Below are the code and all the weights of a small trained network. Each question names an input and a class and asks about switching units off, where a switched-off unit gives its printed mean instead of its output.

import numpy as np


def w(rows, s, z=0):
    codes = np.array(rows[::2]) - 128.0
    scale = np.full(codes.shape[1], s)
    scale[-1] = z or s
    return codes * scale


def norm(h):
    return h / np.sqrt((h * h).mean(-1, keepdims=True) + 1e-5)


def f(y):
    return np.maximum(y, 0)


def log_softmax(a):
    a = a - a.max(-1, keepdims=True)
    return a - np.log(np.exp(a).sum(-1, keepdims=True))


def net(x, mask):
    res = np.array(x, float).reshape(1, 4) / 4 @ E
    u = 0
    for l in range(4):
        y = f(norm(res) @ A[l][:, :-1].T + A[l][:, -1])
        res = res + np.where(mask[u : u + 9], y, B[l][:, -1]) @ B[l][:, :-1]
        u += 9
    return log_softmax(norm(res)[-1] @ U[:, :-1].T + U[:, -1])


A, B = {}, {}
E = w([
[64,32,85,173],'x0',
[125,127,126,130],'x1',
[227,3,124,84],'x2',
[86,152,13,61],'x3',
],0.0065)
A[0] = w([
[130,157,180,14,31],'L0N1',
[170,253,143,67,76],'L0N2',
[176,183,153,48,2],'L0N3',
[208,198,109,53,59],'L0N4',
[152,125,214,128,97],'L0N5',
[74,186,61,222,160],'L0N6',
[120,176,71,2,34],'L0N7',
[50,182,119,118,103],'L0N8',
[176,156,202,35,83],'L0N9',
],0.0099,0.0047)
B[0] = w([
[51,172,107,140,157],'L0N1',
[54,28,158,98,217],'L0N2',
[58,108,158,157,162],'L0N3',
[20,193,140,72,194],'L0N4',
[140,150,119,190,186],'L0N5',
[142,72,166,97,253],'L0N6',
[123,162,10,193,206],'L0N7',
[169,111,91,22,208],'L0N8',
[21,163,254,127,193],'L0N9',
],0.008,0.0061)
A[1] = w([
[10,208,124,104,31],'L1N1',
[18,158,129,62,142],'L1N2',
[92,169,119,214,103],'L1N3',
[129,1,84,116,66],'L1N4',
[58,160,66,140,73],'L1N5',
[56,91,128,165,7],'L1N6',
[217,81,62,146,79],'L1N7',
[13,115,157,113,146],'L1N8',
[132,88,209,102,239],'L1N9',
],0.0096,0.0017)
B[1] = w([
[184,150,170,164,224],'L1N1',
[207,71,173,64,254],'L1N2',
[248,214,67,111,153],'L1N3',
[58,123,141,67,205],'L1N4',
[138,74,85,214,186],'L1N5',
[100,147,166,57,167],'L1N6',
[254,181,170,173,158],'L1N7',
[182,127,112,130,243],'L1N8',
[144,104,7,57,216],'L1N9',
],0.0064,0.008)
A[2] = w([
[88,2,97,164,92],'L2N1',
[4,136,154,144,252],'L2N2',
[114,77,92,61,108],'L2N3',
[77,16,149,206,144],'L2N4',
[110,133,118,201,5],'L2N5',
[211,172,82,182,192],'L2N6',
[171,126,172,119,117],'L2N7',
[53,212,112,56,182],'L2N8',
[174,51,164,98,162],'L2N9',
],0.0084,0.0035)
B[2] = w([
[98,164,169,121,197],'L2N1',
[2,83,175,108,177],'L2N2',
[126,193,74,157,243],'L2N3',
[108,143,198,123,168],'L2N4',
[101,90,116,105,129],'L2N5',
[79,166,139,128,172],'L2N6',
[168,146,72,202,174],'L2N7',
[92,74,49,127,199],'L2N8',
[88,245,99,96,255],'L2N9',
],0.007,0.0063)
A[3] = w([
[131,187,207,254,179],'L3N1',
[215,121,185,87,184],'L3N2',
[107,25,146,57,189],'L3N3',
[246,204,45,196,184],'L3N4',
[106,213,129,36,64],'L3N5',
[30,127,171,8,146],'L3N6',
[120,129,196,191,139],'L3N7',
[56,219,127,215,252],'L3N8',
[198,142,101,36,87],'L3N9',
],0.0085,0.0031)
B[3] = w([
[66,120,8,135,178],'L3N1',
[124,203,87,133,167],'L3N2',
[133,175,162,140,185],'L3N3',
[126,145,182,42,194],'L3N4',
[145,128,171,145,219],'L3N5',
[120,104,215,149,255],'L3N6',
[62,126,72,144,151],'L3N7',
[155,76,84,2,193],'L3N8',
[200,155,111,189,189],'L3N9',
],0.0092,0.0091)
U = w([
[120,156,158,75,247],'0',
[56,135,216,117,112],'1',
[102,146,45,110,168],'2',
[227,185,163,145,150],'3',
[152,112,153,106,84],'4',
[158,83,110,254,33],'5',
[166,70,108,217,5],'6',
[165,77,105,206,3],'7',
],0.017,0.0078)

Each question gives the input, the list of numbers given to net, and the class t.
The units are the neurons (one row each of A and B). Each row of codes is followed by its name. A weight is (code - 128) times the scale printed after its matrix; where a second scale follows, it is the last column's (A, B and U).
mask holds one flag per neuron, layer by layer. A switched-off neuron (its flag False) gives its mean, the last column of its row in B, instead of its output. The means were averaged over made-up inputs and are rounded, as every weight is.
A unit's drop is (log p(t) with every unit on - log p(t) with that unit switched off) / (log p(t) with every unit on - log p(t) with every unit switched off).
The circuit of an input: a set's keep is (log p(t) with only the set's units on - log p(t) with every unit switched off) / (log p(t) with every unit on - log p(t) with every unit switched off). Starting from the 12 units with the biggest drops (on a tie, the unit counted first), units are removed one at a time, each time the one whose removal leaves the highest keep (on an exact tie, the one counted first), for as long as the keep stays at least 0.8.
circuit, biggest first: the units of the circuit, biggest drop first
top k neurons: the k neurons with the biggest drops, biggest first
top k neurons in layer l: the k neurons of layer l with the biggest drops, biggest first
input [-4,1,-2,-3], class 1: circuit, biggest first	[L0N2 L3N6]
input [0,-2,-5,-6], class 2: top 2 neurons in layer 3	[L3N1 L3N6]
input [5,3,-2,-7], class 2: top 3 neurons in layer 0	[L0N2 L0N8 L0N5]
input [6,-5,-2,3], class 1: circuit, biggest first	[L3N6 L1N9]
input [4,2,5,-1], class 3: top 3 neurons	[L1N7 L0N9 L0N2]
input [-7,-4,4,-6], class 1: top 2 neurons	[L0N9 L0N7]
input [7,0,-8,-5], class 3: top neuron	[L0N2]
input [-3,6,7,-7], class 2: top 3 neurons	[L0N8 L0N5 L1N2]
input [8,1,6,2], class 1: top 2 neurons	[L1N4 L1N2]
input [4,0,2,-8], class 2: top 2 neurons	[L0N2 L3N1]
input [-8,-7,6,4], class 1: top 2 neurons in layer 0	[L0N4 L0N9]
input [6,-5,3,-2], class 1: top 2 neurons in layer 3	[L3N6 L3N4]
input [1,0,-8,4], class 3: top 2 neurons	[L1N2 L3N9]
input [4,6,8,4], class 3: top neuron in layer 1	[L1N7]
input [-6,-2,-8,3], class 3: top 2 neurons	[L1N2 L1N1]
input [2,2,5,-6], class 2: top 4 neurons	[L0N2 L0N8 L1N2 L0N5]
input [8,-2,2,-1], class 1: top 2 neurons	[L1N4 L3N6]
input [-5,-5,-8,-6], class 3: top 3 neurons	[L1N9 L0N2 L0N8]
input [-3,-3,6,-1], class 3: top 2 neurons	[L3N9 L0N9]
input [-2,-2,6,-8], class 2: top 2 neurons	[L0N8 L1N2]
input [4,-4,-6,-2], class 3: top 2 neurons in layer 1	[L1N8 L1N2]
input [-3,-5,7,4], class 3: top neuron in layer 1	[L1N2]
input [-1,-4,8,-2], class 3: top 2 neurons in layer 3	[L3N9 L3N8]
input [-7,0,3,-8], class 2: top 2 neurons in layer 1	[L1N4 L1N6]
input [6,4,4,1], class 1: top 2 neurons in layer 1	[L1N4 L1N2]
